Here is a tiny trained network, its code and every weight. The questions are about switching its units off for an input and a class, where a switched-off unit gives its printed mean instead of its output.

import numpy as np


def w(rows, s, z=0):
    codes = np.array(rows[::2]) - 128.0
    scale = np.full(codes.shape[1], s)
    scale[-1] = z or s
    return codes * scale


def f(y):
    return y / 2 * (1 + np.tanh(0.7978845608 * (y + 0.044715 * y**3)))


def log_softmax(a):
    a = a - a.max(-1, keepdims=True)
    return a - np.log(np.exp(a).sum(-1, keepdims=True))


def net(x, mask):
    res = np.array(x, float).reshape(1, 4) / 4 @ E
    y = f(res @ A[0][:, :-1].T + A[0][:, -1])
    res = res + np.where(mask, y, B[0][:, -1]) @ B[0][:, :-1]
    return log_softmax(res[-1] @ U[:, :-1].T + U[:, -1])


A, B = {}, {}
E = w([
[11,168,115,99,88],'x0',
[154,186,82,254,77],'x1',
[179,236,117,104,110],'x2',
[129,132,137,138,126],'x3',
],0.0082)
A[0] = w([
[133,139,77,183,89,34],'neuron 0',
[208,95,97,158,141,83],'neuron 1',
[177,156,77,147,90,230],'neuron 2',
[105,127,53,246,149,25],'neuron 3',
[190,108,127,122,141,45],'neuron 4',
[100,58,89,136,113,116],'neuron 5',
[107,49,142,214,161,113],'neuron 6',
[38,163,102,158,103,48],'neuron 7',
[180,186,155,70,95,103],'neuron 8',
[139,112,74,161,73,65],'neuron 9',
[127,91,165,75,174,44],'neuron 10',
[165,127,201,51,147,1],'neuron 11',
[195,155,165,117,69,83],'neuron 12',
[204,86,156,127,131,76],'neuron 13',
[118,119,127,80,135,2],'neuron 14',
[167,119,134,166,129,58],'neuron 15',
[164,158,106,153,125,75],'neuron 16',
[201,125,132,116,91,134],'neuron 17',
[111,51,70,148,103,106],'neuron 18',
[140,100,97,197,89,130],'neuron 19',
[213,87,89,122,128,60],'neuron 20',
],0.012,0.0042)
B[0] = w([
[198,25,172,87,91,191],'neuron 0',
[67,187,148,21,82,193],'neuron 1',
[178,121,116,190,162,255],'neuron 2',
[230,40,220,76,90,218],'neuron 3',
[2,148,221,79,72,154],'neuron 4',
[149,219,101,154,177,171],'neuron 5',
[75,188,15,204,242,195],'neuron 6',
[67,205,175,20,33,206],'neuron 7',
[176,132,58,171,239,201],'neuron 8',
[201,30,191,89,146,164],'neuron 9',
[206,113,203,182,123,210],'neuron 10',
[216,35,193,173,155,197],'neuron 11',
[70,190,79,190,187,176],'neuron 12',
[11,188,170,53,65,185],'neuron 13',
[208,30,174,22,74,141],'neuron 14',
[146,141,212,113,97,147],'neuron 15',
[126,74,127,120,159,173],'neuron 16',
[65,179,136,71,177,178],'neuron 17',
[160,184,33,216,210,162],'neuron 18',
[154,126,159,113,108,196],'neuron 19',
[44,186,127,14,20,178],'neuron 20',
],0.007,0.0064)
U = w([
[174,28,157,79,115,2],'0',
[12,127,135,61,59,20],'1',
[117,131,126,123,128,246],'2',
[142,159,75,138,179,98],'3',
],0.011,0.0046)

Each question gives the input, the list of numbers given to net, and the class t.
The units are the neurons (one row each of A and B). Each row of codes is followed by its name. A weight is (code - 128) times the scale printed after its matrix; where a second scale follows, it is the last column's (A, B and U).
mask holds one flag per neuron, in row order. A switched-off neuron (its flag False) gives its mean, the last column of its row in B, instead of its output. The means were averaged over made-up inputs and are rounded, as every weight is.
A unit's drop is (log p(t) with every unit on - log p(t) with that unit switched off) / (log p(t) with every unit on - log p(t) with every unit switched off).
The circuit of an input: a set's keep is (log p(t) with only the set's units on - log p(t) with every unit switched off) / (log p(t) with every unit on - log p(t) with every unit switched off). Starting from the 12 units with the biggest drops (on a tie, the unit counted first), units are removed one at a time, each time the one whose removal leaves the highest keep (on an exact tie, the one counted first), for as long as the keep stays at least 0.8.
units of the circuit, in order: the units of the circuit, biggest drop first
k most important neurons: the k neurons with the biggest drops, biggest first
drop of u: that unit's drop, to one decimal
input [-4,6,-2,3], class 0: units of the circuit, in order : neuron 3
input [0,-7,-8,3], class 3: units of the circuit, in order : neuron 6; neuron 18
input [-3,-3,6,-4], class 3: units of the circuit, in order : neuron 8; neuron 3
input [4,3,-8,2], class 3: units of the circuit, in order : neuron 6; neuron 18
input [-8,-6,-7,7], class 1: units of the circuit, in order : neuron 13; neuron 20
input [-3,-1,-4,3], class 3: units of the circuit, in order : neuron 6; neuron 3
input [-5,3,-3,-2], class 1: units of the circuit, in order : neuron 1; neuron 20; neuron 13
input [-6,1,6,-1], class 1: units of the circuit, in order : neuron 20; neuron 1; neuron 13
input [3,6,-8,4], class 3: 2 most important neurons : neuron 6; neuron 18
input [4,-5,4,3], class 0: 2 most important neurons : neuron 6; neuron 12
input [2,-7,8,-1], class 3: 4 most important neurons : neuron 8; neuron 3; neuron 0; neuron 9
input [-6,8,-4,-3], class 0: 3 most important neurons : neuron 3; neuron 0; neuron 9
input [-8,3,-4,3], class 1: drop of neuron 6 : 0.0
input [-6,4,6,1], class 1: drop of neuron 20 : 0.4
input [2,-7,5,6], class 0: units of the circuit, in order : neuron 11
input [-3,7,-5,-1], class 0: drop of neuron 19 : 0.1
